Here is a tiny trained network, its code and every weight. The questions are about switching its units off for an input and a class, where a switched-off unit gives its printed mean instead of its output.

import numpy as np


def w(rows, s, z=0):
    codes = np.array(rows[::2]) - 128.0
    scale = np.full(codes.shape[1], s)
    scale[-1] = z or s
    return codes * scale


def norm(h):
    return h / np.sqrt((h * h).mean(-1, keepdims=True) + 1e-5)


def f(y):
    return y / 2 * (1 + np.tanh(0.7978845608 * (y + 0.044715 * y**3)))


def log_softmax(a):
    a = a - a.max(-1, keepdims=True)
    return a - np.log(np.exp(a).sum(-1, keepdims=True))


def net(x, mask):
    res = np.array(x, float).reshape(1, 2) / 4 @ E
    u = 0
    for l in range(3):
        y = f(norm(res) @ A[l][:, :-1].T + A[l][:, -1])
        res = res + np.where(mask[u : u + 7], y, B[l][:, -1]) @ B[l][:, :-1]
        u += 7
    return log_softmax(norm(res)[-1] @ U[:, :-1].T + U[:, -1])


A, B = {}, {}
E = w([
[202,7,110,158,4,104],'x0',
[2,145,120,22,118,45],'x1',
],0.0061)
A[0] = w([
[140,190,173,81,199,83,254],'L0N0',
[192,147,161,126,78,90,177],'L0N1',
[52,127,133,139,105,56,92],'L0N2',
[157,127,95,131,85,65,53],'L0N3',
[80,133,137,40,63,113,197],'L0N4',
[115,80,138,110,101,86,107],'L0N5',
[152,131,2,198,150,205,172],'L0N6',
],0.0068,0.00085)
B[0] = w([
[143,44,61,141,116,128,247],'L0N0',
[44,164,90,139,164,121,170],'L0N1',
[119,153,77,122,45,97,210],'L0N2',
[90,88,146,178,139,188,162],'L0N3',
[253,192,115,131,118,59,253],'L0N4',
[152,105,30,68,151,136,177],'L0N5',
[119,126,93,88,129,64,227],'L0N6',
],0.0068,0.0035)
A[1] = w([
[178,85,196,99,2,61,101],'L1N0',
[175,67,137,91,83,131,176],'L1N1',
[153,41,74,185,165,96,251],'L1N2',
[101,133,117,173,95,186,102],'L1N3',
[232,131,252,125,145,180,129],'L1N4',
[136,151,108,156,115,105,198],'L1N5',
[162,215,107,126,161,164,33],'L1N6',
],0.0076,0.0018)
B[1] = w([
[9,102,119,173,126,237,215],'L1N0',
[162,77,172,96,201,160,184],'L1N1',
[171,91,202,144,133,126,254],'L1N2',
[108,200,169,96,180,106,125],'L1N3',
[191,185,140,23,3,144,156],'L1N4',
[128,112,164,69,198,24,164],'L1N5',
[81,71,142,163,177,196,149],'L1N6',
],0.0062)
A[2] = w([
[126,96,91,110,195,97,252],'L2N0',
[90,176,172,174,109,132,52],'L2N1',
[243,168,193,118,120,158,108],'L2N2',
[208,165,160,173,79,233,141],'L2N3',
[252,32,121,156,104,42,254],'L2N4',
[45,162,66,109,254,125,108],'L2N5',
[182,102,193,217,86,151,76],'L2N6',
],0.0077,0.0025)
B[2] = w([
[162,109,240,181,51,122,181],'L2N0',
[80,170,153,176,112,52,113],'L2N1',
[164,130,25,81,34,1,181],'L2N2',
[23,116,120,61,84,111,182],'L2N3',
[136,218,144,125,216,152,254],'L2N4',
[174,58,106,158,106,218,185],'L2N5',
[86,136,82,139,99,128,186],'L2N6',
],0.0068,0.0091)
U = w([
[173,167,61,32,2,14,186],'0',
[93,6,178,219,118,236,206],'1',
[205,215,216,193,193,49,172],'2',
[48,153,171,231,91,41,4],'3',
],0.0091,0.004)

Each question gives the input, the list of numbers given to net, and the class t.
The units are the neurons (one row each of A and B). Each row of codes is followed by its name. A weight is (code - 128) times the scale printed after its matrix; where a second scale follows, it is the last column's (A, B and U).
mask holds one flag per neuron, layer by layer. A switched-off neuron (its flag False) gives its mean, the last column of its row in B, instead of its output. The means were averaged over made-up inputs and are rounded, as every weight is.
A unit's drop is (log p(t) with every unit on - log p(t) with that unit switched off) / (log p(t) with every unit on - log p(t) with every unit switched off).
The circuit of an input: a set's keep is (log p(t) with only the set's units on - log p(t) with every unit switched off) / (log p(t) with every unit on - log p(t) with every unit switched off). Starting from the 12 units with the biggest drops (on a tie, the unit counted first), units are removed one at a time, each time the one whose removal leaves the highest keep (on an exact tie, the one counted first), for as long as the keep stays at least 0.8.
units of the circuit, in order: the units of the circuit, biggest drop first
unit that matters most: the unit with the biggest drop
k most important neurons: the k neurons with the biggest drops, biggest first
k most important neurons of layer l: the k neurons of layer l with the biggest drops, biggest first
drop when u is switched off: that unit's drop, to one decimal
input [2,0], class 2: units of the circuit, in order => [L2N4]
input [0,-3], class 2: 3 most important neurons => [L0N6, L0N4, L0N1]
input [-7,-7], class 0: 3 most important neurons => [L1N4, L0N1, L1N0]
input [1,3], class 2: units of the circuit, in order => [L0N4, L2N4]
input [5,-8], class 0: units of the circuit, in order => [L2N2, L1N4]
input [0,-1], class 2: 3 most important neurons => [L1N0, L0N6, L0N2]
input [1,-3], class 2: 2 most important neurons of layer 0 => [L0N6, L0N1]
input [3,-4], class 0: 3 most important neurons => [L0N0, L0N2, L2N2]
input [0,-4], class 0: 4 most important neurons => [L0N2, L0N0, L2N2, L0N5]
input [6,-8], class 0: 2 most important neurons => [L2N2, L1N4]
input [2,-4], class 0: 4 most important neurons => [L0N0, L0N2, L2N2, L0N5]
input [5,-5], class 0: 2 most important neurons => [L0N0, L1N4]
input [2,3], class 2: 3 most important neurons => [L0N4, L0N5, L2N2]
input [1,-2], class 2: units of the circuit, in order => [L2N4]
input [5,3], class 1: 2 most important neurons => [L1N0, L2N2]
input [3,3], class 2: 3 most important neurons => [L0N4, L0N5, L2N2]
input [-6,5], class 1: 3 most important neurons of layer 2 => [L2N5, L2N2, L2N4]
input [0,3], class 2: 2 most important neurons => [L0N4, L2N2]
input [-8,1], class 1: drop when L2N5 is switched off => 0.1
input [-8,-1], class 1: drop when L0N3 is switched off => 0.0
input [-8,4], class 1: drop when L2N5 is switched off => 0.6
input [5,2], class 1: unit that matters most => L1N0
